Here is a tiny trained network, its code and every weight. The questions are about switching its units off for an input and a class, where a switched-off unit gives its printed mean instead of its output.

import numpy as np


def w(rows, s, z=0):
    codes = np.array(rows[::2]) - 128.0
    scale = np.full(codes.shape[1], s)
    scale[-1] = z or s
    return codes * scale


def f(y):
    return y / 2 * (1 + np.tanh(0.7978845608 * (y + 0.044715 * y**3)))


def log_softmax(a):
    a = a - a.max(-1, keepdims=True)
    return a - np.log(np.exp(a).sum(-1, keepdims=True))


def net(x, mask):
    res = np.array(x, float).reshape(1, 4) / 4 @ E
    y = f(res @ A[0][:, :-1].T + A[0][:, -1])
    res = res + np.where(mask, y, B[0][:, -1]) @ B[0][:, :-1]
    return log_softmax(res[-1] @ U[:, :-1].T + U[:, -1])


A, B = {}, {}
E = w([
[78,178,7],'x0',
[168,199,113],'x1',
[68,181,188],'x2',
[143,168,125],'x3',
],0.011)
A[0] = w([
[179,25,83,197],'N0',
[113,253,232,164],'N1',
[80,127,69,107],'N2',
[122,197,117,35],'N3',
[76,84,118,113],'N4',
[109,157,26,202],'N5',
[51,195,173,171],'N6',
[168,136,109,171],'N7',
[95,154,48,251],'N8',
[208,159,185,210],'N9',
],0.015,0.0019)
B[0] = w([
[28,147,98,210],'N0',
[158,5,85,247],'N1',
[148,184,140,186],'N2',
[140,94,189,166],'N3',
[102,167,145,155],'N4',
[203,192,118,234],'N5',
[55,101,78,206],'N6',
[105,135,139,146],'N7',
[175,203,125,220],'N8',
[140,153,197,195],'N9',
],0.027,0.013)
U = w([
[112,162,125,252],'0',
[7,140,173,21],'1',
[47,77,64,92],'2',
[106,96,152,71],'3',
],0.014,0.0018)

Each question gives the input, the list of numbers given to net, and the class t.
The units are the neurons (one row each of A and B). Each row of codes is followed by its name. A weight is (code - 128) times the scale printed after its matrix; where a second scale follows, it is the last column's (A, B and U).
mask holds one flag per neuron, in row order. A switched-off neuron (its flag False) gives its mean, the last column of its row in B, instead of its output. The means were averaged over made-up inputs and are rounded, as every weight is.
A unit's drop is (log p(t) with every unit on - log p(t) with that unit switched off) / (log p(t) with every unit on - log p(t) with every unit switched off).
The circuit of an input: a set's keep is (log p(t) with only the set's units on - log p(t) with every unit switched off) / (log p(t) with every unit on - log p(t) with every unit switched off). Starting from all 10 units, units are removed one at a time, each time the one whose removal leaves the highest keep (on an exact tie, the one counted first), for as long as the keep stays at least 0.8.
circuit, biggest first: the units of the circuit, biggest drop first
most important unit: the unit with the biggest drop
k most important neurons: the k neurons with the biggest drops, biggest first
drop of u: that unit's drop, to one decimal
input [0,5,-1,0], class 3: 2 most important neurons : [N8 N5]
input [1,6,2,7], class 3: circuit, biggest first : [N3 N1]
input [-4,-5,-7,-3], class 1: circuit, biggest first : [N1 N0]
input [-8,-8,8,4], class 2: circuit, biggest first : [N1]
input [1,1,1,3], class 3: circuit, biggest first : [N0 N5]
input [-3,6,-3,-3], class 1: circuit, biggest first : [N5 N1]
input [5,-8,7,-8], class 1: 2 most important neurons : [N1 N6]
input [-5,2,2,-5], class 3: 2 most important neurons : [N0 N9]
input [-2,5,1,-2], class 3: 3 most important neurons : [N0 N6 N9]
input [4,7,6,-2], class 2: 2 most important neurons : [N1 N6]
input [-2,6,0,4], class 3: 2 most important neurons : [N9 N0]
input [-1,-8,3,-7], class 1: 2 most important neurons : [N1 N4]
input [-5,4,3,-8], class 3: 3 most important neurons : [N0 N9 N6]
input [-8,-1,-2,8], class 3: most important unit : N9
input [1,-4,-8,3], class 1: 3 most important neurons : [N1 N0 N6]
input [-1,3,2,-4], class 2: drop of N5 : 0.4
input [4,-8,0,0], class 0: drop of N7 : 0.0
input [1,-3,-7,0], class 1: drop of N1 : 1.1
